Below are the code and all the weights of a small trained network. Each question names an input and a target symbol and asks about switching units off, where a switched-off unit gives its printed mean instead of its output.

import numpy as np


def w(rows, s, z=0):
    codes = np.array(rows[::2]) - 128.0
    scale = np.full(codes.shape[1], s)
    scale[-1] = z or s
    return codes * scale


def f(y):
    return np.maximum(y, 0)


def softmax(a):
    e = np.exp(a - a.max(-1, keepdims=True))
    return e / e.sum(-1, keepdims=True)


def log_softmax(a):
    a = a - a.max(-1, keepdims=True)
    return a - np.log(np.exp(a).sum(-1, keepdims=True))


def net(x, mask):
    ids = ['Ωαγλξσφ'.index(c) for c in x.split()]
    T = len(ids)
    res = E[ids] + P[:T]
    r = res
    for j in range(2):
        rows = slice(3 * j, 3 * j + 3)
        q, k, v = (r @ M[0][rows].T for M in (Q, K, V))
        z = softmax(np.where(np.tri(T) > 0, q @ k.T / 3**0.5, -1e9)) @ v
        o = O[0][rows]
        res = res + np.where(mask[j], z, o[:, -1]) @ o[:, :-1]
    y = f(res @ A[0][:, :-1].T + A[0][:, -1])
    res = res + np.where(mask[2:14], y, B[0][:, -1]) @ B[0][:, :-1]
    return log_softmax(res[-1] @ U[:, :-1].T + U[:, -1])


Q, K, V, O, A, B = {}, {}, {}, {}, {}, {}
E = w([
[168,148,113,48],'Ω',
[74,16,174,125],'α',
[2,149,73,165],'γ',
[146,173,102,118],'λ',
[138,184,95,89],'ξ',
[116,109,113,168],'σ',
[154,114,125,108],'φ',
],0.018)
P = w([
[159,140,127,142],'0',
[143,145,138,161],'1',
[115,136,145,143],'2',
[90,152,142,134],'3',
[73,136,149,95],'4',
[66,95,143,131],'5',
[67,158,127,56],'6',
[11,62,171,93],'7',
[93,90,123,86],'8',
[96,49,165,70],'9',
],0.011)
Q[0] = w([
[42,79,81,131],'head 0',
[61,112,133,168],'head 0',
[68,79,168,165],'head 0',
[171,41,153,94],'head 1',
[192,57,202,255],'head 1',
[124,128,119,205],'head 1',
],0.0097)
K[0] = w([
[2,53,29,101],'head 0',
[20,127,78,69],'head 0',
[47,247,95,78],'head 0',
[62,100,55,106],'head 1',
[217,147,159,46],'head 1',
[218,58,223,90],'head 1',
],0.006)
V[0] = w([
[63,77,137,244],'head 0',
[141,95,225,66],'head 0',
[173,253,91,108],'head 0',
[249,131,254,91],'head 1',
[121,42,168,130],'head 1',
[108,185,251,72],'head 1',
],0.0096)
O[0] = w([
[233,130,85,101,214],'head 0',
[94,228,185,184,103],'head 0',
[26,64,107,150,57],'head 0',
[50,255,102,154,2],'head 1',
[249,157,208,146,157],'head 1',
[116,144,221,46,113],'head 1',
],0.009,0.008)
A[0] = w([
[53,215,203,161,15],'neuron 0',
[69,168,222,150,72],'neuron 1',
[92,213,16,16,240],'neuron 2',
[127,154,142,222,92],'neuron 3',
[8,195,192,125,94],'neuron 4',
[208,150,133,170,151],'neuron 5',
[122,2,116,109,35],'neuron 6',
[197,242,104,195,1],'neuron 7',
[161,198,186,216,140],'neuron 8',
[156,187,172,58,122],'neuron 9',
[137,166,141,8,51],'neuron 10',
[85,99,160,160,18],'neuron 11',
],0.0075,0.0049)
B[0] = w([
[190,176,4,22,141],'neuron 0',
[159,208,50,95,143],'neuron 1',
[119,61,209,254,171],'neuron 2',
[165,162,155,93,133],'neuron 3',
[34,181,106,141,154],'neuron 4',
[170,83,113,96,195],'neuron 5',
[119,205,198,77,247],'neuron 6',
[136,86,219,40,157],'neuron 7',
[157,132,175,156,165],'neuron 8',
[86,110,123,242,174],'neuron 9',
[84,110,127,211,159],'neuron 10',
[24,95,161,251,132],'neuron 11',
],0.0064,0.012)
U = w([
[142,252,74,65,215],'Ω',
[116,96,103,166,63],'α',
[173,108,54,20,27],'γ',
[194,222,141,125,110],'λ',
[103,103,113,144,9],'ξ',
[192,59,1,145,254],'σ',
[154,197,85,123,96],'φ',
],0.0046,0.0033)

Each question gives the input, a string of symbols that net reads in full, and the target symbol t.
The units are the heads (3 rows each of Q, K, V and O) and the neurons (one row each of A and B). Each row of codes is followed by its name. A weight is (code - 128) times the scale printed after its matrix; where a second scale follows, it is the last column's (O, A, B and U).
mask holds one flag per unit, heads first, then neurons. A switched-off unit (its flag False) gives its mean, the last column of its rows in O or B, instead of its output. The means were averaged over made-up inputs and are rounded, as every weight is.
A unit's drop is (log p(t) with every unit on - log p(t) with that unit switched off) / (log p(t) with every unit on - log p(t) with every unit switched off).
The circuit of an input: a set's keep is (log p(t) with only the set's units on - log p(t) with every unit switched off) / (log p(t) with every unit on - log p(t) with every unit switched off). Starting from the 12 units with the biggest drops (on a tie, the unit counted first), units are removed one at a time, each time the one whose removal leaves the highest keep (on an exact tie, the one counted first), for as long as the keep stays at least 0.8.
circuit, biggest first: the units of the circuit, biggest drop first
most important unit: the unit with the biggest drop
top k neurons: the k neurons with the biggest drops, biggest first
heads that matter: for each layer, one digit per head in row order, 1 if its drop is at least 0.15 and else 0, layers parted by /
drop when u is switched off: that unit's drop, to one decimal
input α Ω Ω φ, target Ω: circuit, biggest first : [head 0; head 1; neuron 0]
input α α ξ, target λ: circuit, biggest first : [head 0; head 1; neuron 8]
input σ α γ σ φ σ ξ, target σ: circuit, biggest first : [head 1]
input γ γ σ Ω γ ξ γ, target γ: circuit, biggest first : [head 1; neuron 6; head 0]
input α α λ α Ω, target λ: circuit, biggest first : [head 0; head 1]
input α α α λ γ σ α γ α, target γ: circuit, biggest first : [neuron 6; head 0; head 1]
input α σ λ α σ γ Ω, target σ: heads that matter : 10
input λ λ Ω, target α: circuit, biggest first : [head 1; neuron 2; head 0]
input σ α γ λ, target σ: circuit, biggest first : [neuron 6; head 1]
input Ω α φ α α Ω, target λ: circuit, biggest first : [head 1; head 0]
input σ γ λ σ γ α λ γ, target γ: circuit, biggest first : [head 1; head 0; neuron 6]
input α α α σ σ α ξ, target λ: top 2 neurons : [neuron 7; neuron 8]
input α α α λ, target λ: drop when head 1 is switched off : 0.4
input σ γ α α σ ξ, target σ: drop when neuron 5 is switched off : 0.1
input α σ σ α σ σ Ω, target σ: most important unit : neuron 6
input Ω Ω γ Ω α γ α α, target γ: drop when neuron 6 is switched off : 0.3
